Below are the code and all the weights of a small trained network. Each question names an input and a class and asks about switching units off, where a switched-off unit gives its printed mean instead of its output.

import numpy as np


def w(rows, s, z=0):
    codes = np.array(rows[::2]) - 128.0
    scale = np.full(codes.shape[1], s)
    scale[-1] = z or s
    return codes * scale


def f(y):
    return y / 2 * (1 + np.tanh(0.7978845608 * (y + 0.044715 * y**3)))


def log_softmax(a):
    a = a - a.max(-1, keepdims=True)
    return a - np.log(np.exp(a).sum(-1, keepdims=True))


def net(x, mask):
    res = np.array(x, float).reshape(1, 5) / 4 @ E
    y = f(res @ A[0][:, :-1].T + A[0][:, -1])
    res = res + np.where(mask, y, B[0][:, -1]) @ B[0][:, :-1]
    return log_softmax(res[-1] @ U[:, :-1].T + U[:, -1])


A, B = {}, {}
E = w([
[164,143,159,138],'x0',
[184,127,113,119],'x1',
[76,246,117,98],'x2',
[126,74,211,184],'x3',
[181,123,220,57],'x4',
],0.014)
A[0] = w([
[160,168,186,74,59],'neuron 0',
[216,118,142,108,181],'neuron 1',
[112,152,74,180,164],'neuron 2',
[37,154,99,141,141],'neuron 3',
[90,132,106,180,152],'neuron 4',
[138,36,139,235,219],'neuron 5',
[189,139,99,56,126],'neuron 6',
[67,169,139,149,114],'neuron 7',
[46,152,121,176,168],'neuron 8',
[135,124,49,64,162],'neuron 9',
[118,174,105,133,97],'neuron 10',
[75,164,111,135,131],'neuron 11',
[166,135,186,111,168],'neuron 12',
[147,165,141,60,129],'neuron 13',
[143,149,172,150,186],'neuron 14',
[105,138,179,90,161],'neuron 15',
[73,173,144,139,178],'neuron 16',
[163,67,190,144,90],'neuron 17',
[195,132,252,115,255],'neuron 18',
[168,181,166,88,91],'neuron 19',
[189,90,136,75,97],'neuron 20',
[63,151,106,100,74],'neuron 21',
[140,92,162,135,29],'neuron 22',
],0.013,0.0045)
B[0] = w([
[166,171,106,162,181],'neuron 0',
[96,182,191,96,183],'neuron 1',
[114,42,110,136,185],'neuron 2',
[86,95,165,205,190],'neuron 3',
[120,86,124,169,170],'neuron 4',
[224,2,192,97,229],'neuron 5',
[85,135,76,30,175],'neuron 6',
[115,99,151,186,167],'neuron 7',
[104,98,147,217,187],'neuron 8',
[57,144,71,42,182],'neuron 9',
[104,113,107,133,158],'neuron 10',
[83,119,101,178,170],'neuron 11',
[192,222,148,126,183],'neuron 12',
[148,213,94,136,174],'neuron 13',
[166,143,111,138,160],'neuron 14',
[124,166,126,160,168],'neuron 15',
[120,102,91,212,175],'neuron 16',
[164,139,169,135,196],'neuron 17',
[215,184,160,139,250],'neuron 18',
[148,187,101,146,174],'neuron 19',
[55,163,218,134,172],'neuron 20',
[105,113,132,137,163],'neuron 21',
[140,114,157,138,153],'neuron 22',
],0.0082,0.018)
U = w([
[138,68,119,155,3],'0',
[132,221,150,118,223],'1',
[160,120,221,112,16],'2',
[5,133,149,200,172],'3',
[14,159,88,64,170],'4',
],0.013,0.002)

Each question gives the input, the list of numbers given to net, and the class t.
The units are the neurons (one row each of A and B). Each row of codes is followed by its name. A weight is (code - 128) times the scale printed after its matrix; where a second scale follows, it is the last column's (A, B and U).
mask holds one flag per neuron, in row order. A switched-off neuron (its flag False) gives its mean, the last column of its row in B, instead of its output. The means were averaged over made-up inputs and are rounded, as every weight is.
A unit's drop is (log p(t) with every unit on - log p(t) with that unit switched off) / (log p(t) with every unit on - log p(t) with every unit switched off).
The circuit of an input: a set's keep is (log p(t) with only the set's units on - log p(t) with every unit switched off) / (log p(t) with every unit on - log p(t) with every unit switched off). Starting from the 12 units with the biggest drops (on a tie, the unit counted first), units are removed one at a time, each time the one whose removal leaves the highest keep (on an exact tie, the one counted first), for as long as the keep stays at least 0.8.
circuit, biggest first: the units of the circuit, biggest drop first
k most important neurons: the k neurons with the biggest drops, biggest first
drop of u: that unit's drop, to one decimal
input [0,6,7,-7,-4], class 4: circuit, biggest first : neuron 9
input [-1,1,-5,-8,5], class 4: circuit, biggest first : neuron 6; neuron 9
input [7,6,1,0,-4], class 0: circuit, biggest first : neuron 18; neuron 20
input [6,2,-8,-6,-3], class 2: circuit, biggest first : neuron 1; neuron 20
input [5,-7,-4,8,-7], class 0: circuit, biggest first : neuron 5; neuron 18; neuron 4
input [0,-3,-6,6,-4], class 2: 3 most important neurons : neuron 5; neuron 17; neuron 16
input [0,-3,-6,7,-5], class 2: 4 most important neurons : neuron 5; neuron 17; neuron 16; neuron 11
input [-6,-6,8,-6,8], class 4: drop of neuron 6 : 0.2
input [-7,8,0,8,-8], class 0: drop of neuron 5 : 0.3
input [5,3,-1,-2,-3], class 4: drop of neuron 5 : 0.3
